Two labels a row
[ 16.8  16.2  -6.7   9.9 -24.1  19.1  -0.5  -8.7 -10.2  -4.1  -1.1  -9.9
  -8.6  11.4  -4.0   5.1  -4.1 -35.8  -5.8  16.1 -16.4   5.4  -5.4   0.8
  27.3  -2.9 -24.3   9.6  -7.4  15.4   2.7 -10.6  -4.3  14.6  -0.1   1.8
 -16.2 -12.7  41.5 -15.9   7.7   4.4  30.1  18.6  -2.6   0.7  -2.9  -1.5
 -28.5   0.8   7.9  -0.3   3.0  -7.3   7.0  11.3  -7.0   0.9   1.2 -18.0]
DR Jd
[-18.8   8.5  15.6   9.0 -35.0  33.8   2.2  -8.7  -0.2   1.3 -11.1  -8.7
   0.7  -5.8   2.2  17.0 -19.3   8.5  -8.0  -3.5 -16.7 -18.6   1.1  11.8
  52.0 -10.5 -28.4  20.2 -22.7   7.7   9.0 -38.8   0.1   5.7 -23.0  -0.1
 -16.7  19.6  10.3   5.1  -1.9  -0.2  12.1  22.4  22.5  -3.6  -0.8  -3.2
 -32.9  -2.8   9.2  15.6  -0.9  -7.1  11.3   0.1 -27.7   0.5   2.5 -16.1]
DR MF
[-32.5  13.2   4.9   6.7  -4.6  24.4  -3.4  -0.8  11.6  -2.3 -14.7 -35.5
  -3.3 -15.0  -2.4   5.6 -16.3  30.0  -3.9  -6.9   8.3   0.7   4.2  24.6
   3.4  -2.3  -4.4  17.8   1.5 -12.6  -1.5  -6.1 -19.0  -6.0  -7.7  13.3
   6.4  13.1  -4.4  17.9 -17.9   7.1  10.3  -1.3  -6.1 -12.7   6.6  -2.9
  11.3  -3.1   1.0   8.1  -1.0 -24.5  -1.6   3.9 -10.8  -4.3  12.5   1.9]
DR Zp
[ 51.6  14.4 -16.1 -13.0  20.4   4.7  -2.1 -18.3   4.7  -0.6   2.9  24.7
   5.4  -2.0   5.7  -5.9  11.1 -28.8  -6.8  21.8  -7.0 -20.0  -5.1   8.6
  28.0  -9.4   6.0 -13.7 -11.3   5.1   2.2  20.1 -14.2   5.2  -0.5 -17.5
 -27.8  39.1   8.8  -8.9 -22.4  -0.5  -7.9 -29.5   6.1   2.1  -1.7   3.2
  -2.5   8.6 -62.4  -2.9  -6.2  11.5  -7.3  11.8   8.6  -2.5 -11.2  -4.3]
FZ MF
[-57.9 -23.4   2.8   6.5 -27.5 -13.1  -0.8   2.6 -23.1 -12.6 -29.8  -5.1
  11.7   5.8  -2.5  -8.7   4.3  10.5  12.1   8.2  -3.3  -4.2  17.9  13.0
  -7.3  -3.1  -3.9 -22.3   1.5  -0.9  -4.6  24.8  -5.7  -5.0  -6.1 -15.3
  -0.3 -35.6  22.2  -3.7   3.2  10.6   4.5  -8.0   3.1   7.8  15.4  -1.2
 -26.8  12.8  -9.6  40.4  -4.1   3.8  -2.3  -6.0  11.9 -10.2  -5.0  -7.9]
HP Jd
[  0.7 -14.2  19.1 -11.8 -28.1  -1.2  -3.6 -14.6 -12.1  -3.5  14.7   0.3
   5.5  -5.6  -7.9  -1.1  16.1 -40.6  -0.5  14.1  -2.2 -17.6  -2.0  21.0
  41.1  -5.1  -5.1  -0.3 -11.9  33.9  11.8  -9.3  11.2  10.2 -13.5 -19.5
 -26.6   8.3  32.8  12.1 -19.8  13.8  32.8  -3.2  21.1   8.1  -2.2  -4.0
 -26.5   2.9  -2.1  15.5  -9.8 -14.9  22.4 -15.6  -2.9   9.5  -1.5 -24.4]
CP MF
[ 15.1  -1.4  14.3   4.3 -41.3  20.2 -15.9 -24.7   2.4  -2.8  -9.5  -9.3
  -6.9  -0.2 -33.0   0.1  15.7  -2.6  11.8  35.5  -8.4  16.5  -2.4  32.6
  29.2  -5.9  -6.8   9.1   5.0  10.9  -2.7   0.0   2.0  14.5 -12.6  -5.3
 -20.1  -0.9  51.3   4.7  -0.9  12.9  18.9  -3.3  -3.2   5.0   4.0   0.8
 -47.1  16.9   1.6  26.8 -12.8   6.6 -11.6   4.3 -14.4 -15.6   0.9 -16.6]
HP Qt
[-32.5  15.8   3.8   5.8  -4.0  15.4   5.0  -6.0   7.0   0.8  -1.2  -1.0
  -9.0  -8.4 -10.0  -2.1  -7.2  -2.7   2.7  -3.5  -2.5  -8.5   6.8   6.7
   9.5  -8.2  -1.0  10.5   0.3  -0.4   1.7 -14.5   1.1  -2.9 -25.3   6.5
  -3.4  12.1 -18.9  15.8   3.3   0.5   5.0  -7.1   1.3  -8.8  -4.1  11.7
  -4.8   5.5   4.4  -6.7   5.0  -0.6  -0.4   2.2  -7.5   5.6   5.1  -4.0]
DR Jd
[-19.5 -16.0  18.3  -8.7  -8.6 -12.6   5.4   7.1   5.3  14.6  -5.6  -9.3
   1.7 -13.6 -34.1 -15.9   9.9   1.4  14.9   4.7  -3.1  -3.0  -2.3  14.6
 -28.8  -0.5  21.6  -0.1  10.1  22.6  -1.1   0.9   1.9  -7.2   5.3 -10.4
   2.5 -37.7   5.8  28.3   1.2   8.1  -6.1 -21.0  -6.1   3.6   4.2  13.1
   1.1 -16.5   0.0  17.0 -13.5  17.5   3.3  -4.2  14.9 -16.3  -7.8  -2.5]
DR Dn
[-16.0   5.4   5.5  15.7 -43.4  11.3  -0.6   3.4  -4.5  -6.9 -31.4 -24.0
  -7.1   3.5  -5.6  -3.7 -18.6  11.9   4.1 -11.5 -10.1   3.5   0.4  20.6
  16.9   0.7 -19.5  15.8   0.6   8.5   4.2   2.8   2.7  -2.6 -11.6   8.8
  -2.7 -26.7  19.4 -10.5  19.7   4.4  33.7   9.5  -2.0   4.1   2.9   2.3
 -42.1   0.7   4.4  23.3  -8.0 -14.7   2.6  12.2  -2.5  16.7   8.8 -11.5]
DR Qt
[ 18.4  24.4  -5.5  -3.6 -15.1   9.4  -8.3  -9.8 -18.9  -3.1 -29.4   5.5
 -20.2  49.8 -15.0   1.5  13.0 -20.2  -1.5  25.9 -19.2  -1.8   3.2   8.1
   9.7  -6.3 -13.5  -3.0  13.9  15.3  11.7  24.7  -9.1   4.7  23.4  -8.4
 -18.6 -30.9  34.0 -38.6   7.9   3.0  35.6 -10.1 -31.4  11.2  -4.0   2.5
 -38.6   6.2   7.1  19.9 -22.6  -4.7  -1.0  14.8  17.7  -3.9 -13.4 -20.9]
HP Jd
[ 19.6  -7.0  -1.2   4.5  -5.5  36.3  -4.1 -13.6  -2.5  -6.1  10.5 -12.2
 -12.0   6.9   3.7  17.8  -3.1  11.8 -13.3   3.4  18.6  -4.5  -0.9  36.4
  15.9   4.8 -20.7   3.8   0.1 -24.8  -7.9  -9.8 -30.9  12.5 -42.1  21.4
  -4.6 -28.9  16.5   2.6 -18.6   2.9  31.1 -11.7   7.7   6.2   9.6   7.9
 -26.8  24.4  -4.2 -10.8 -12.3   3.4 -18.4  11.3  -5.5  16.9   4.9 -13.2]
QJ Qt
[ 25.2  -2.9 -18.4  13.7 -30.3  11.2 -12.8  -6.7  -9.0 -11.5 -11.0  -9.6
 -11.2  16.7 -12.2  12.1  -1.3   5.1  -2.4  10.4  -9.5  -1.6  -2.3  -9.9
  14.9  16.3 -15.2   3.6  -0.5  -5.6  13.6   7.6  -7.5  -4.3 -13.5   6.8
  -6.1 -39.6  22.1 -29.7  28.7  -7.4  36.4  11.3   1.1   6.4  -1.7  -3.8
 -42.3   9.7  -3.8   9.8 -15.4  -6.1 -16.8  14.1 -10.9  -6.5  -6.7 -16.9]
DR Qt
[-17.6  18.6  -5.5   6.4 -34.6  29.4  -8.0   8.0  -3.1 -15.6 -70.2 -18.1
 -12.0   3.7 -15.0   4.3 -14.7  36.2  -1.9   5.8 -27.3   4.5   4.6   8.1
  -3.0 -12.1 -17.9   9.2  14.0  -7.8   0.5  27.9 -27.0 -21.2  23.5  31.7
   0.9 -27.0  17.4 -16.6  39.8   0.8  40.0  23.3   6.2   3.7   2.9  -5.4
 -43.6   1.5  -5.4  29.2 -25.2   0.4 -11.6  12.7  -5.0 -14.5   5.9   4.9]
DR Jd
[-37.3 -28.8  22.3   3.1 -30.9  13.5 -13.4  -1.0  -9.1   8.0   3.7 -14.4
  -2.1  -0.8 -14.8  -3.5   2.6  17.9  14.0  -6.4   9.1   3.0   3.8  25.2
   9.2  -1.7   7.2   6.6  -1.2  -2.5  -2.7 -21.9   6.3   0.3 -16.2  -2.7
  -5.1 -10.9  27.2  22.9   3.6  12.5  -4.0   8.8  12.3  -5.6   5.0   5.0
 -36.9   1.5  -6.3  29.4  -4.7   4.4  -6.4  -3.9  -8.4 -11.4   2.1   6.0]
CP Dn
[ -5.0   6.0   6.9   9.5 -37.7   9.1  -1.6  -0.8   0.0 -10.1 -12.4  -9.3
  -3.5   5.0  16.4  14.4   9.9 -13.2   0.9  -2.6 -18.6  -1.3   4.4   8.7
  31.3  -5.9 -31.1  11.8  -1.5  22.8  11.2 -16.4   7.5  10.8   4.5   4.8
 -15.7 -24.8  22.0 -16.1   4.7   2.9  45.3   4.5  15.3   7.8   1.2   2.8
 -37.6  -0.5   2.4  17.3  -8.3 -14.6  15.9  15.6  -0.3  -5.1   0.2 -27.5]
DR Jd
[ 24.9  -3.1  -1.7  -2.9   2.2  -4.8  -4.0 -24.3 -25.9   0.7 -12.4  18.1
  15.8 -13.8  33.4  10.4   5.9 -43.1  -9.8  -4.1   3.3 -15.2  -3.7   5.5
  78.6 -33.3   6.3 -13.1 -30.0  18.7  29.7 -13.1  -1.8   5.0 -16.0 -50.0
 -26.7  48.9  48.7 -15.5 -29.8   1.4 -10.2 -17.5  19.5  10.0  17.6 -11.4
 -14.7  20.8 -12.3  12.6 -12.4  -4.7  20.5   1.6  -0.9  -2.1 -27.4 -19.4]
FZ Jd
[ 18.0   8.5  -8.3  -3.4 -18.2  26.2 -12.1  -8.8   3.2   2.1 -11.3 -10.8
  -1.6  -0.5 -18.3   8.2   8.4   2.2   3.9  29.0 -10.3  -9.2 -11.9  30.6
   4.4   3.5  -8.5   0.1   4.5  -6.4  -4.8   6.4 -17.1   4.8 -16.1   8.8
 -13.7 -16.1  31.2  13.4   8.4   3.2  21.2  -4.4   0.4   1.0  -1.2  -0.2
 -30.9  14.0  -5.3  13.3  -2.4  12.7 -15.3  14.9  -2.7   1.0   1.2  -0.8]
FZ Jd
[-13.6  23.1   6.6   2.5 -20.1  23.4   2.5 -14.7  -6.6  -7.9 -20.3  -5.4
  -5.6  12.9  11.1  26.4  -5.9 -19.6  -5.5  12.9 -11.0 -16.5   4.5   6.8
  58.3 -14.6 -19.9  13.8 -17.8  25.7  11.5 -16.2  -2.4  14.6   7.8  -8.9
 -24.4  21.4  12.8 -18.3  -6.6   1.4  36.7  11.6  -0.6   8.4  -3.4  -5.3
 -34.9  13.0   3.4  11.8 -18.3 -19.6  16.4  10.2  -4.5  -3.8 -10.8 -35.9]
DR MF
[  1.7   5.8  20.3  13.9 -40.3  52.3  -0.2  19.1  20.7   4.4 -14.1  -8.1
 -25.8  -4.6 -21.5  20.6  -9.7  16.6  -8.4  12.8 -14.8 -10.1   7.7  45.4
  62.5  10.0 -26.3  30.4 -20.9   3.7  -2.4 -15.8  -8.9  30.5 -38.1  22.7
 -32.7  10.4  30.3  18.8  -0.4  -0.5  35.3  25.0  11.3  -2.7   1.6  -1.1
 -71.1  33.5   3.7  10.8 -10.7  -6.2 -12.9  10.0 -28.7 -10.6   6.4 -10.8]
DR Jd
[ -6.0 -25.5  22.9  -1.9   0.8 -17.8  -6.1  -9.1  -6.9  25.1  -2.4  12.5
  18.0  -7.4   0.8  -5.1   7.4  -5.2  14.9 -11.4  14.2  -3.7  -4.6  -1.1
   3.7  -5.6  27.3 -13.1 -14.7   4.5  -2.8  -7.9   5.4  -2.7 -20.9 -16.4
  -3.5  20.2   8.2  21.6 -20.3  20.2 -32.1 -18.7  -0.2   3.5   5.4  -8.2
   8.9   9.3 -10.1  19.9   0.1   3.8   0.5  -6.0   5.4  -5.4 -12.8   1.0]
FZ Dn
[ -5.4   0.2  24.7  -4.6 -22.9  15.8  -4.9 -11.6   9.2   9.7  -1.9  -0.9
  -9.5  17.6 -23.7  -6.5   8.8   6.1  -1.0  12.8 -12.6  -1.2  -3.5  28.7
   8.6   3.4  13.2  18.4   2.7  11.0  -1.8 -11.5   3.2   2.3   3.4  -2.6
 -10.2  -1.7  13.1  32.2  -2.4  10.3   7.6  22.1  -5.5  -1.2   4.1   5.0
 -18.0  -3.2  15.7   7.0   3.0  -0.1  -3.4   1.1 -25.6  -2.1   9.7  -2.6]
DR Dn
[ 30.9   2.4  -7.1   6.8 -41.4   7.6  -1.7 -16.1   0.7  -9.2  -0.1  -5.1
  -9.8  17.1   1.0  17.3  25.6 -25.6  -0.5  37.1  14.9   2.3  -9.4 -12.9
  44.9  25.3 -34.8   3.6   1.0  11.4  18.2 -23.2  12.4  12.4   0.8  -5.9
 -31.4 -53.1  33.9 -49.8  21.3   6.1  55.5   8.5  -0.1  15.6   3.7   0.4
 -52.3  13.5  -5.6   7.3 -12.8 -10.6  10.8  14.1  11.2  -9.1   1.3 -30.2]
DR Jd
